Look-ups in named tables: a row name and a column name give one cell, copied from the table.

Table bul
cols = zasob, sinesa, tufom, malasor, sib, nogud, malel, bekunop, bipu, monol
zek: [35.735, 36.144, 34.674, 57.342, 40.395, 35.780, 19.216, 43.739, 57.001, 49.415]
big: [50.362, 62.252, 61.996, 62.304, 62.437, 62.637, 49.148, 64.762, 59.058, 43.787]
loval: [41.882, 41.881, 47.485, 41.896, 50.431, 31.778, 76.868, 54.045, 28.957, 46.259]
sigi: [41.757, 57.596, 37.479, 48.796, 60.226, 66.450, 27.417, 31.894, 58.347, 38.283]
tem: [59.855, 29.775, 44.295, 25.127, 42.623, 26.343, 60.636, 47.942, 46.022, 46.472]
bos: [36.992, 31.926, 32.314, 57.788, 29.873, 36.942, 29.169, 43.593, 58.394, 55.738]
volagof: [56.628, 65.072, 72.297, 48.719, 50.371, 55.934, 53.068, 56.469, 28.801, 48.922]
kal: [35.790, 33.778, 33.716, 58.333, 36.027, 36.254, 23.704, 44.351, 57.364, 52.051]
dodizer: [53.392, 63.021, 66.262, 60.465, 61.397, 60.605, 48.520, 66.011, 54.739, 44.276]
petol: [35.316, 33.813, 33.701, 58.245, 35.321, 35.948, 24.228, 44.558, 57.667, 52.562]
todedas: [41.655, 60.823, 41.086, 56.349, 62.276, 72.992, 41.524, 40.801, 63.788, 40.428]
pip: [58.336, 29.205, 37.091, 32.045, 24.724, 39.127, 50.110, 37.105, 53.930, 56.749]
pesifi: [62.151, 29.317, 41.850, 24.970, 34.065, 31.932, 55.116, 42.070, 49.883, 50.835]

What is the tufom of pesifi in bul?
41.850
What is the sib of bos in bul?
29.873
What is the sib of petol in bul?
35.321
What is the malel of todedas in bul?
41.524
What is the monol of dodizer in bul?
44.276
What is the bipu of todedas in bul?
63.788
What is the nogud of dodizer in bul?
60.605
What is the zasob of kal in bul?
35.790
What is the monol of volagof in bul?
48.922
What is the zasob of pesifi in bul?
62.151
What is the sib of sigi in bul?
60.226
What is the tufom of dodizer in bul?
66.262
What is the malasor of sigi in bul?
48.796
What is the sinesa of petol in bul?
33.813
What is the sinesa of sigi in bul?
57.596
What is the monol of pesifi in bul?
50.835
What is the malel of big in bul?
49.148
What is the monol of loval in bul?
46.259
Row with the largest monol: pip

